Below is a small trained network, with its code and all its weights. Each question gives an input and a target symbol and asks what happens when units are switched off, that is, made to give their printed mean instead of their output.

import numpy as np


def w(rows, s, z=0):
    codes = np.array(rows[::2]) - 128.0
    scale = np.full(codes.shape[1], s)
    scale[-1] = z or s
    return codes * scale


def f(y):
    return np.maximum(y, 0)


def softmax(a):
    e = np.exp(a - a.max(-1, keepdims=True))
    return e / e.sum(-1, keepdims=True)


def log_softmax(a):
    a = a - a.max(-1, keepdims=True)
    return a - np.log(np.exp(a).sum(-1, keepdims=True))


def net(x, mask):
    ids = ['αδηξπσφ'.index(c) for c in x.split()]
    T = len(ids)
    res = E[ids] + P[:T]
    u = 0
    for l in range(3):
        q, k, v = (res @ M[l].T for M in (Q, K, V))
        z = softmax(np.where(np.tri(T) > 0, q @ k.T / 3**0.5, -1e9)) @ v
        res = res + np.where(mask[u], z, O[l][:, -1]) @ O[l][:, :-1]
        u += 1
        y = f(res @ A[l][:, :-1].T + A[l][:, -1])
        res = res + np.where(mask[u : u + 12], y, B[l][:, -1]) @ B[l][:, :-1]
        u += 12
    return log_softmax(res[-1] @ U[:, :-1].T + U[:, -1])


Q, K, V, O, A, B = {}, {}, {}, {}, {}, {}
E = w([
[101,49,125,153,154,124,71,73,213,103],'α',
[124,127,162,136,177,131,124,177,191,142],'δ',
[152,128,86,216,150,89,121,174,84,198],'η',
[66,244,147,227,181,40,164,103,146,159],'ξ',
[98,107,7,183,128,142,122,41,84,109],'π',
[54,163,63,179,159,131,133,145,55,90],'σ',
[138,114,37,76,120,129,96,147,102,48],'φ',
],0.014)
P = w([
[133,204,162,138,72,172,65,162,168,98],'0',
[142,127,159,80,225,116,59,93,147,129],'1',
[79,122,127,76,131,136,212,232,194,142],'2',
[143,70,255,64,23,130,198,155,59,152],'3',
[108,188,80,41,65,74,79,178,236,126],'4',
[191,20,72,119,197,138,88,135,134,200],'5',
],0.0098)
Q[0] = w([
[118,221,173,91,69,142,121,62,93,71],'L0H0',
[99,157,51,121,254,156,109,164,203,128],'L0H0',
[161,123,171,116,148,195,129,104,97,161],'L0H0',
],0.0077)
K[0] = w([
[3,159,26,191,230,183,34,193,231,160],'L0H0',
[121,171,114,52,2,194,225,199,80,123],'L0H0',
[171,144,198,232,173,181,54,170,111,113],'L0H0',
],0.0048)
V[0] = w([
[207,150,188,99,95,167,141,143,74,111],'L0H0',
[172,176,126,97,78,150,131,156,97,95],'L0H0',
[123,157,76,77,193,53,127,2,113,65],'L0H0',
],0.0053)
O[0] = w([
[255,132,198,103,79,63,124,79,76,157,1],'L0H0',
[107,73,81,113,222,92,86,81,105,55,100],'L0H0',
[152,137,143,94,135,156,37,227,66,223,173],'L0H0',
],0.007,0.0022)
A[0] = w([
[78,111,64,102,87,68,145,105,194,141,191],'L0N0',
[53,18,108,89,107,200,103,73,145,125,153],'L0N1',
[151,72,46,94,89,181,148,164,105,81,153],'L0N2',
[178,94,132,214,135,20,130,213,110,143,91],'L0N3',
[88,112,99,164,185,183,138,85,124,156,137],'L0N4',
[121,89,82,201,253,155,185,203,150,80,200],'L0N5',
[180,116,191,85,119,108,140,130,74,125,7],'L0N6',
[148,186,180,129,110,214,158,124,153,181,162],'L0N7',
[142,166,136,94,144,197,140,171,148,117,112],'L0N8',
[187,96,74,189,161,179,148,107,178,198,80],'L0N9',
[165,122,106,108,216,87,112,115,158,108,145],'L0N10',
[90,106,169,162,97,64,151,61,53,122,97],'L0N11',
],0.0065,0.0022)
B[0] = w([
[134,224,73,101,63,213,159,199,132,150,232],'L0N0',
[211,144,158,118,97,145,168,209,72,168,255],'L0N1',
[100,106,130,139,122,80,149,164,102,195,200],'L0N2',
[178,206,142,153,49,123,70,132,160,119,166],'L0N3',
[201,138,117,65,76,143,72,65,107,140,189],'L0N4',
[169,219,158,58,88,161,123,36,103,205,251],'L0N5',
[42,108,179,131,51,133,196,81,157,137,132],'L0N6',
[121,110,174,92,157,26,64,136,42,176,152],'L0N7',
[70,156,129,108,139,91,129,144,178,119,152],'L0N8',
[96,188,163,152,116,168,103,131,130,148,180],'L0N9',
[182,139,120,115,254,98,110,80,159,168,207],'L0N10',
[147,137,141,99,78,130,171,131,58,77,142],'L0N11',
],0.0052,0.0061)
Q[1] = w([
[205,99,100,150,236,119,58,15,103,121],'L1H0',
[125,254,19,73,136,167,69,117,232,193],'L1H0',
[143,127,202,93,129,176,221,101,41,203],'L1H0',
],0.0086)
K[1] = w([
[143,95,220,175,45,166,159,151,166,132],'L1H0',
[89,112,84,108,86,58,212,203,54,103],'L1H0',
[156,98,161,155,177,142,1,66,47,36],'L1H0',
],0.009)
V[1] = w([
[238,87,3,204,45,211,152,115,57,180],'L1H0',
[38,203,108,229,117,65,111,57,35,172],'L1H0',
[252,169,137,220,30,35,91,93,218,236],'L1H0',
],0.0055)
O[1] = w([
[84,120,162,78,88,34,100,124,137,162,203],'L1H0',
[122,70,125,213,117,93,171,122,159,203,250],'L1H0',
[246,160,131,116,76,82,131,167,114,182,187],'L1H0',
],0.011,0.0012)
A[1] = w([
[210,160,126,163,145,180,179,112,144,8,99],'L1N0',
[157,186,130,128,40,98,60,124,102,126,222],'L1N1',
[50,48,131,160,115,99,85,135,162,214,140],'L1N2',
[168,45,186,107,131,157,127,156,159,137,78],'L1N3',
[151,63,101,149,254,75,105,70,63,158,133],'L1N4',
[54,58,158,187,123,134,192,173,107,129,206],'L1N5',
[112,90,114,108,102,126,160,95,209,101,79],'L1N6',
[84,196,166,160,188,113,223,95,129,147,100],'L1N7',
[134,147,113,83,133,168,181,113,103,217,226],'L1N8',
[112,112,106,122,111,97,120,82,170,71,3],'L1N9',
[151,124,153,72,62,94,170,77,142,147,88],'L1N10',
[117,231,237,153,128,97,104,127,97,122,208],'L1N11',
],0.0073,0.002)
B[1] = w([
[196,153,142,84,150,123,222,96,105,186,160],'L1N0',
[110,99,143,84,145,119,122,125,90,158,254],'L1N1',
[88,146,89,83,116,133,208,83,119,172,242],'L1N2',
[101,178,94,114,209,121,81,198,119,127,172],'L1N3',
[125,129,138,119,2,152,155,120,188,121,196],'L1N4',
[158,131,108,144,40,136,130,49,158,146,175],'L1N5',
[131,136,99,111,170,115,89,166,73,156,148],'L1N6',
[142,84,68,112,100,134,89,139,108,111,182],'L1N7',
[110,136,99,158,146,102,82,172,100,90,250],'L1N8',
[162,158,85,136,146,155,128,167,101,128,140],'L1N9',
[153,131,183,151,134,62,142,139,83,123,181],'L1N10',
[142,89,99,101,118,184,114,121,78,118,211],'L1N11',
],0.0082,0.0074)
Q[2] = w([
[126,66,113,186,156,125,152,95,235,145],'L2H0',
[119,15,208,198,104,176,48,2,118,160],'L2H0',
[211,213,157,179,219,90,164,106,152,161],'L2H0',
],0.0053)
K[2] = w([
[34,206,112,202,197,180,93,124,209,255],'L2H0',
[171,118,180,125,118,172,77,7,72,148],'L2H0',
[140,179,187,196,179,113,174,110,162,193],'L2H0',
],0.0047)
V[2] = w([
[159,59,44,134,175,101,134,133,7,120],'L2H0',
[131,154,148,182,155,105,103,139,172,143],'L2H0',
[75,221,199,157,254,217,129,41,57,242],'L2H0',
],0.0044)
O[2] = w([
[109,217,189,115,253,207,133,121,213,159,251],'L2H0',
[69,238,64,11,89,59,118,156,145,162,3],'L2H0',
[119,58,109,34,151,99,198,195,184,119,150],'L2H0',
],0.0065,0.0029)
A[2] = w([
[119,136,160,178,102,118,121,136,163,77,69],'L2N0',
[71,102,89,140,90,153,178,94,200,101,198],'L2N1',
[118,152,160,144,102,47,108,127,114,145,144],'L2N2',
[102,137,103,150,211,149,46,176,94,107,115],'L2N3',
[159,88,98,71,100,153,94,118,57,148,150],'L2N4',
[64,103,132,92,138,126,162,154,152,68,121],'L2N5',
[70,105,165,82,77,108,119,90,121,138,3],'L2N6',
[114,83,137,100,136,160,134,63,103,19,125],'L2N7',
[140,154,66,94,95,96,111,154,144,136,113],'L2N8',
[157,169,149,115,157,125,162,117,124,163,142],'L2N9',
[88,136,125,89,105,193,55,138,79,105,162],'L2N10',
[117,135,101,136,255,136,79,165,70,119,159],'L2N11',
],0.0079,0.0032)
B[2] = w([
[144,118,107,119,149,129,204,141,164,102,128],'L2N0',
[131,143,172,121,181,46,188,74,188,51,190],'L2N1',
[120,96,194,105,105,104,115,117,77,61,187],'L2N2',
[140,122,117,135,166,127,146,149,96,129,216],'L2N3',
[60,135,144,199,143,134,150,88,192,57,255],'L2N4',
[185,159,146,131,139,91,66,87,111,161,159],'L2N5',
[133,137,3,111,156,146,131,181,150,170,181],'L2N6',
[166,159,134,118,23,134,104,170,158,192,169],'L2N7',
[102,162,203,115,117,155,143,137,130,143,214],'L2N8',
[117,123,83,84,123,147,135,148,72,91,194],'L2N9',
[137,77,167,165,167,139,79,139,191,105,255],'L2N10',
[128,79,42,121,137,59,108,149,138,90,224],'L2N11',
],0.0073,0.0087)
U = w([
[107,132,226,85,42,253,63,132,148,96,219],'α',
[195,157,81,37,105,165,163,151,58,57,1],'δ',
[184,171,187,137,123,35,123,163,71,87,117],'η',
[193,160,77,200,95,115,105,212,140,183,56],'ξ',
[72,72,73,30,60,157,98,155,39,156,80],'π',
[103,163,174,191,189,46,203,141,168,81,118],'σ',
[144,95,79,152,228,68,59,194,74,78,220],'φ',
],0.004,0.0018)

Each question gives the input, a string of symbols that net reads in full, and the target symbol t.
The units are the heads (3 rows each of Q, K, V and O) and the neurons (one row each of A and B). Each row of codes is followed by its name. A weight is (code - 128) times the scale printed after its matrix; where a second scale follows, it is the last column's (O, A, B and U).
mask holds one flag per unit, layer by layer, with each layer's heads first. A switched-off unit (its flag False) gives its mean, the last column of its rows in O or B, instead of its output. The means were averaged over made-up inputs and are rounded, as every weight is.
A unit's drop is (log p(t) with every unit on - log p(t) with that unit switched off) / (log p(t) with every unit on - log p(t) with every unit switched off).
The circuit of an input: a set's keep is (log p(t) with only the set's units on - log p(t) with every unit switched off) / (log p(t) with every unit on - log p(t) with every unit switched off). Starting from the 12 units with the biggest drops (on a tie, the unit counted first), units are removed one at a time, each time the one whose removal leaves the highest keep (on an exact tie, the one counted first), for as long as the keep stays at least 0.8.
circuit, biggest first: the units of the circuit, biggest drop first
unit that matters most: the unit with the biggest drop
k most important neurons: the k neurons with the biggest drops, biggest first
k most important neurons of layer l: the k neurons of layer l with the biggest drops, biggest first
input η φ φ η α η, target η: circuit, biggest first -> (L1H0; L0H0; L1N10; L2N2)
input α ξ ξ ξ, target ξ: circuit, biggest first -> (L1H0; L0H0)
input φ ξ σ, target φ: 4 most important neurons -> (L0N5; L1N4; L2N11; L1N2)
input ξ φ π σ, target α: 2 most important neurons -> (L1N5; L2N7)
input φ α δ η φ φ, target η: circuit, biggest first -> (L1H0; L0H0; L1N10)
input α α α α ξ, target ξ: circuit, biggest first -> (L1H0)
input ξ φ π η π α, target η: circuit, biggest first -> (L1H0; L1N10; L0H0)
input α π π, target π: circuit, biggest first -> (L1H0; L1N2; L0H0)
input δ α η δ α φ, target δ: circuit, biggest first -> (L1H0; L0H0; L1N0)
input φ α α π α, target π: circuit, biggest first -> (L1H0; L1N2; L2N6)
input σ δ ξ π, target δ: circuit, biggest first -> (L1H0; L1N0; L0N10; L0N11)
input δ α η α α, target η: 4 most important neurons -> (L1N10; L0N3; L2N2; L0N5)
input φ π δ π δ, target π: 2 most important neurons of layer 1 -> (L1N2; L1N6)
input σ ξ σ φ η, target φ: 3 most important neurons of layer 0 -> (L0N5; L0N3; L0N2)
input φ ξ π, target φ: unit that matters most -> L0N5
input α η φ σ α, target φ: 2 most important neurons -> (L1N6; L1N4)
input σ α δ, target σ: 3 most important neurons -> (L2N1; L0N1; L1N2)
input δ α σ ξ, target φ: 2 most important neurons of layer 1 -> (L1N11; L1N4)
input ξ φ α, target φ: 2 most important neurons -> (L1N4; L2N11)
input π η ξ, target π: unit that matters most -> L0N5
input σ η α, target σ: 2 most important neurons -> (L2N1; L1N2)
input α α α φ α φ, target α: 2 most important neurons -> (L1N4; L0N10)
input α π φ δ δ, target φ: 2 most important neurons -> (L1N6; L1N4)
input α α σ φ π, target φ: 2 most important neurons -> (L1N4; L2N11)
input φ α φ δ σ, target φ: 3 most important neurons of layer 1 -> (L1N4; L1N2; L1N5)
input φ δ δ φ, target δ: 2 most important neurons of layer 1 -> (L1N0; L1N4)
input π α π, target π: 2 most important neurons of layer 0 -> (L0N5; L0N4)
input π φ σ φ φ δ, target α: unit that matters most -> L1N4
